Here is a tiny trained network, its code and every weight. The questions are about switching its units off for an input and a target symbol, where a switched-off unit gives its printed mean instead of its output.

import numpy as np


def w(rows, s, z=0):
    codes = np.array(rows[::2]) - 128.0
    scale = np.full(codes.shape[1], s)
    scale[-1] = z or s
    return codes * scale


def f(y):
    return y / 2 * (1 + np.tanh(0.7978845608 * (y + 0.044715 * y**3)))


def softmax(a):
    e = np.exp(a - a.max(-1, keepdims=True))
    return e / e.sum(-1, keepdims=True)


def log_softmax(a):
    a = a - a.max(-1, keepdims=True)
    return a - np.log(np.exp(a).sum(-1, keepdims=True))


def net(x, mask):
    ids = ['βγδεζθλμξπστφψω'.index(c) for c in x.split()]
    T = len(ids)
    res = E[ids] + P[:T]
    u = 0
    for l in range(2):
        r = res
        for j in range(2):
            rows = slice(3 * j, 3 * j + 3)
            q, k, v = (r @ M[l][rows].T for M in (Q, K, V))
            z = softmax(np.where(np.tri(T) > 0, q @ k.T / 3**0.5, -1e9)) @ v
            o = O[l][rows]
            res = res + np.where(mask[u + j], z, o[:, -1]) @ o[:, :-1]
        u += 2
        y = f(res @ A[l][:, :-1].T + A[l][:, -1])
        res = res + np.where(mask[u : u + 4], y, B[l][:, -1]) @ B[l][:, :-1]
        u += 4
    return log_softmax(res[-1] @ U[:, :-1].T + U[:, -1])


Q, K, V, O, A, B = {}, {}, {}, {}, {}, {}
E = w([
[173,131,117,122,166,109,168,133,126,161,198],'β',
[155,111,63,136,169,129,103,103,137,166,144],'γ',
[138,169,113,115,176,90,165,135,116,124,150],'δ',
[113,105,109,146,103,152,34,171,118,253,166],'ε',
[139,153,87,64,175,102,86,110,61,165,62],'ζ',
[148,186,133,88,175,144,126,109,99,74,88],'θ',
[168,82,68,50,128,231,135,96,145,61,133],'λ',
[197,126,158,164,161,171,145,106,151,122,171],'μ',
[96,132,95,137,131,86,173,124,134,123,139],'ξ',
[58,127,148,121,29,134,158,177,115,139,171],'π',
[116,131,159,147,93,77,195,107,80,145,73],'σ',
[109,133,153,174,106,160,187,75,149,32,67],'τ',
[113,131,138,45,103,177,127,122,96,117,54],'φ',
[158,45,153,189,64,116,199,68,125,156,94],'ψ',
[137,153,137,169,236,90,140,100,163,120,89],'ω',
],0.018)
P = w([
[117,72,146,161,183,146,103,214,75,75,118],'0',
[121,154,79,98,160,181,126,95,29,115,141],'1',
[162,183,76,148,102,126,141,184,111,179,88],'2',
[86,62,73,142,97,80,36,134,127,55,136],'3',
[109,141,92,72,164,161,122,68,55,141,149],'4',
[171,177,71,137,91,124,150,131,161,183,111],'5',
[134,129,149,41,108,43,74,91,149,119,112],'6',
[65,102,117,76,187,162,123,62,94,162,174],'7',
[106,142,97,131,127,135,162,153,185,204,70],'8',
[157,106,192,86,158,142,152,107,255,144,143],'9',
[12,80,147,81,196,160,112,62,142,178,176],'10',
[40,156,151,136,144,134,148,179,221,212,44],'11',
],0.015)
Q[0] = w([
[106,192,127,110,94,95,68,3,141,138,174],'L0H1',
[101,74,90,192,118,44,44,144,87,51,150],'L0H1',
[175,143,187,68,68,52,101,98,214,129,149],'L0H1',
[155,106,131,137,107,120,80,208,135,144,104],'L0H2',
[167,198,132,56,94,128,117,167,158,155,131],'L0H2',
[103,216,137,173,101,186,115,127,116,137,162],'L0H2',
],0.013)
K[0] = w([
[133,91,28,105,99,70,110,131,123,52,100],'L0H1',
[203,82,105,228,151,145,121,233,6,100,129],'L0H1',
[162,167,134,203,41,67,22,71,89,115,168],'L0H1',
[176,160,77,177,95,117,90,181,138,106,92],'L0H2',
[164,148,134,87,85,92,109,104,200,134,118],'L0H2',
[128,156,125,119,126,170,161,97,166,181,142],'L0H2',
],0.012)
V[0] = w([
[163,103,75,178,150,129,145,110,99,103,133],'L0H1',
[133,47,101,91,185,53,194,90,158,159,106],'L0H1',
[228,2,18,95,154,165,210,81,171,126,102],'L0H1',
[175,7,172,45,146,32,117,159,118,65,133],'L0H2',
[89,63,100,123,176,154,142,135,94,80,147],'L0H2',
[181,124,86,91,109,62,129,170,179,94,95],'L0H2',
],0.006)
O[0] = w([
[157,60,89,109,162,113,165,122,137,98,129,172],'L0H1',
[168,85,108,76,148,67,166,188,143,151,85,234],'L0H1',
[197,44,95,2,186,61,223,138,85,152,100,254],'L0H1',
[75,104,142,250,114,136,65,162,190,159,192,147],'L0H2',
[85,175,183,87,136,81,85,185,52,195,123,243],'L0H2',
[113,95,73,198,95,160,129,111,199,87,136,87],'L0H2',
],0.0058,0.0035)
A[0] = w([
[197,180,74,76,125,160,88,168,129,72,210,87],'L0N1',
[68,118,2,211,158,162,205,64,153,193,68,229],'L0N2',
[146,58,163,119,31,150,117,134,99,145,124,30],'L0N3',
[182,220,146,126,153,211,232,134,129,214,182,3],'L0N4',
],0.0091,0.0037)
B[0] = w([
[129,179,203,121,87,86,78,176,114,205,158,148],'L0N1',
[131,220,238,67,105,131,100,173,68,133,100,254],'L0N2',
[173,140,175,96,150,200,20,151,167,183,206,136],'L0N3',
[117,129,109,53,136,129,111,115,65,113,1,173],'L0N4',
],0.0078,0.0094)
Q[1] = w([
[145,222,123,65,113,147,179,64,170,195,120],'L1H1',
[81,89,140,119,154,118,118,36,98,129,187],'L1H1',
[165,107,83,153,76,45,99,45,224,118,129],'L1H1',
[146,37,145,185,123,81,50,213,82,41,127],'L1H2',
[46,103,165,124,203,220,154,174,21,132,139],'L1H2',
[170,169,113,143,133,171,165,253,151,140,69],'L1H2',
],0.016)
K[1] = w([
[111,108,154,73,71,65,79,44,202,139,124],'L1H1',
[168,97,101,100,43,183,93,153,75,125,152],'L1H1',
[192,150,80,176,110,44,90,130,76,57,147],'L1H1',
[170,137,134,220,181,174,188,223,16,107,140],'L1H2',
[53,139,125,78,179,247,174,185,179,199,118],'L1H2',
[111,119,232,169,196,98,185,55,166,176,93],'L1H2',
],0.016)
V[1] = w([
[122,40,210,147,26,157,180,95,79,110,124],'L1H1',
[61,183,63,91,76,116,214,177,154,162,216],'L1H1',
[175,188,193,152,141,38,158,167,125,118,250],'L1H1',
[148,211,106,36,190,145,102,186,165,27,218],'L1H2',
[86,89,202,102,95,131,160,133,118,2,105],'L1H2',
[203,64,216,96,127,189,50,120,101,130,128],'L1H2',
],0.016)
O[1] = w([
[94,179,136,122,167,67,148,71,162,77,18,67],'L1H1',
[189,141,116,134,179,159,97,135,39,110,84,13],'L1H1',
[188,108,155,91,139,120,85,68,121,151,101,95],'L1H1',
[113,136,230,132,113,115,162,110,109,2,114,171],'L1H2',
[136,112,201,122,142,170,157,155,92,176,122,125],'L1H2',
[209,153,129,94,166,177,140,133,179,146,152,254],'L1H2',
],0.014)
A[1] = w([
[67,74,175,131,186,139,136,11,137,158,186,3],'L1N1',
[143,179,95,117,83,134,153,155,97,153,39,45],'L1N2',
[204,38,120,170,104,79,96,229,204,80,76,41],'L1N3',
[182,162,89,133,76,88,132,226,183,170,87,63],'L1N4',
],0.011,0.0058)
B[1] = w([
[116,140,46,122,63,126,160,63,65,70,199,180],'L1N1',
[72,141,95,58,176,39,51,130,173,109,244,189],'L1N2',
[61,231,165,10,143,52,120,173,100,100,59,162],'L1N3',
[119,72,147,154,119,201,129,133,79,61,99,250],'L1N4',
],0.012,0.019)
U = w([
[136,164,96,89,139,154,121,21,169,151,87,137],'β',
[123,66,113,168,182,112,127,110,79,105,64,224],'γ',
[108,103,142,186,200,173,102,34,130,74,186,41],'δ',
[85,254,60,99,164,221,195,102,63,224,77,170],'ε',
[116,108,120,144,148,166,89,96,53,65,71,109],'ζ',
[112,211,166,165,145,208,54,68,126,98,92,114],'θ',
[175,129,28,56,107,67,154,222,126,132,28,141],'λ',
[160,53,105,77,203,175,208,105,86,101,68,71],'μ',
[143,205,94,74,173,148,99,96,45,159,67,132],'ξ',
[167,248,102,140,122,156,27,119,184,102,127,82],'π',
[98,137,33,88,146,134,101,94,127,169,154,73],'σ',
[123,105,164,89,173,69,132,127,196,135,81,86],'τ',
[41,100,126,160,153,147,101,154,151,30,77,54],'φ',
[137,64,46,183,219,178,109,49,168,117,124,254],'ψ',
[157,57,177,148,135,133,125,115,254,176,114,196],'ω',
],0.0042,0.009)

Each question gives the input, a string of symbols that net reads in full, and the target symbol t.
The units are the heads (3 rows each of Q, K, V and O) and the neurons (one row each of A and B). Each row of codes is followed by its name. A weight is (code - 128) times the scale printed after its matrix; where a second scale follows, it is the last column's (O, A, B and U).
mask holds one flag per unit, layer by layer, with each layer's heads first. A switched-off unit (its flag False) gives its mean, the last column of its rows in O or B, instead of its output. The means were averaged over made-up inputs and are rounded, as every weight is.
A unit's drop is (log p(t) with every unit on - log p(t) with that unit switched off) / (log p(t) with every unit on - log p(t) with every unit switched off).
The circuit of an input: a set's keep is (log p(t) with only the set's units on - log p(t) with every unit switched off) / (log p(t) with every unit on - log p(t) with every unit switched off). Starting from all 12 units, units are removed one at a time, each time the one whose removal leaves the highest keep (on an exact tie, the one counted first), for as long as the keep stays at least 0.8.
units of the circuit, in order: the units of the circuit, biggest drop first
unit that matters most: the unit with the biggest drop
k most important neurons: the k neurons with the biggest drops, biggest first
k most important neurons of layer l: the k neurons of layer l with the biggest drops, biggest first
which heads matter: for each layer, one digit per head in row order, 1 if its drop is at least 0.15 and else 0, layers parted by /
input θ μ τ τ ε, target ψ: which heads matter	00 / 01
input ω ω θ ω γ ω λ π ψ π δ, target ξ: which heads matter	00 / 10
input ξ φ γ, target φ: 2 most important neurons of layer 1	L1N4; L1N2
input γ φ π ζ δ θ ω τ τ σ φ ξ, target φ: units of the circuit, in order	L0N2; L1N4; L1H1
input ψ ε ζ, target ψ: 2 most important neurons of layer 1	L1N4; L1N2
input ψ ω ω γ σ ζ σ μ τ, target τ: units of the circuit, in order	L1N2; L1H1; L0N2; L1H2
input ω γ δ ε φ γ γ τ ζ, target τ: unit that matters most	L0N2
input ξ σ σ γ δ ψ, target ψ: which heads matter	00 / 11
input ε ω τ ζ ζ, target ψ: which heads matter	00 / 01
input ω σ σ ω θ β λ τ λ, target τ: which heads matter	00 / 11
input ζ σ τ ω ε σ, target ω: 2 most important neurons	L1N1; L1N3
input ξ δ ω μ, target γ: units of the circuit, in order	L1H2; L1H1; L0N2; L0N3
input ω ψ ω γ γ φ ω, target λ: 2 most important neurons	L1N3; L0N2
input λ γ ω ψ φ ε ε θ σ ω, target π: which heads matter	10 / 01
input σ φ θ ζ π ξ π, target φ: units of the circuit, in order	L0N2; L0H2; L1H1; L1N4
input γ δ λ ω ω θ ω φ ζ, target ω: which heads matter	01 / 10
input ζ ε ζ, target ζ: unit that matters most	L1N4
input ε ω γ φ ε β, target φ: which heads matter	00 / 10
input π μ ζ λ μ, target μ: units of the circuit, in order	L1H2; L0H1
input ζ ω φ π ψ ψ, target ψ: unit that matters most	L1H2
input ω θ ξ ω ω μ δ ψ ξ, target ψ: units of the circuit, in order	L1H2; L1N4
input ε λ φ β γ β ω γ ζ, target ω: 3 most important neurons	L0N2; L1N1; L1N3
input λ φ μ ω λ π ζ ε π μ φ, target ε: units of the circuit, in order	L1H1; L1H2
input β ξ ε γ ζ β μ ζ μ γ, target β: 3 most important neurons	L1N1; L1N4; L0N4
input π σ ψ φ σ ε ξ μ ζ μ, target γ: units of the circuit, in order	L0N2; L1H2; L1H1
input ω γ ω ψ ω λ ω φ γ ε, target σ: which heads matter	00 / 11
input γ λ ω σ ζ ε θ π ζ θ μ δ, target μ: unit that matters most	L1N4
input ω μ δ σ ω ω ω ω, target δ: units of the circuit, in order	L1H2; L1N1; L1H1
